[[-15.1   5.2 -74.9  66.8 -13.2]
 [ 82.2  -6.5  12.8 -23.8 -52.8]
 [-33.1  34.1 -24.4 -86.9   6.0]]
=>
[[-15.1   5.2]
 [ 82.2  -6.5]]

[[-46.7  28.5  57.8 -14.3]
 [ 73.7 -24.6  49.8 -15.1]
 [ 67.1 -43.9   8.8  12.6]
 [  9.8 -23.7  19.0 -19.9]
 [ 54.9 -43.7 -48.5 -10.9]]
=>
[[-46.7  28.5]
 [ 73.7 -24.6]]

[[ 35.8  11.5]
 [  5.3 -16.2]
 [ 50.5  68.3]
 [ 12.8  19.6]]
=>
[[ 35.8  11.5]
 [  5.3 -16.2]]

[[-21.9 -59.6 -32.8 -82.5  24.9]
 [ -7.6 -44.3  24.5 -23.4  -7.4]
 [ 22.5  51.2 -12.1  16.1  -6.6]]
=>
[[-21.9 -59.6]
 [ -7.6 -44.3]]

[[-86.9 -27.3]
 [ -2.6 -16.3]
 [  2.5  -7.7]
 [ 26.8 -28.3]]
=>
[[-86.9 -27.3]
 [ -2.6 -16.3]]

[[ 47.0  80.4  21.3  13.7  16.0]
 [ 11.7  28.9  32.8  -1.2 -26.9]]
=>
[[47.0 80.4]
 [11.7 28.9]]

[[-68.3 -21.0  72.6  18.9 -41.1]
 [-85.9  24.7  54.6 -27.5 -25.7]]
=>
[[-68.3 -21.0]
 [-85.9  24.7]]
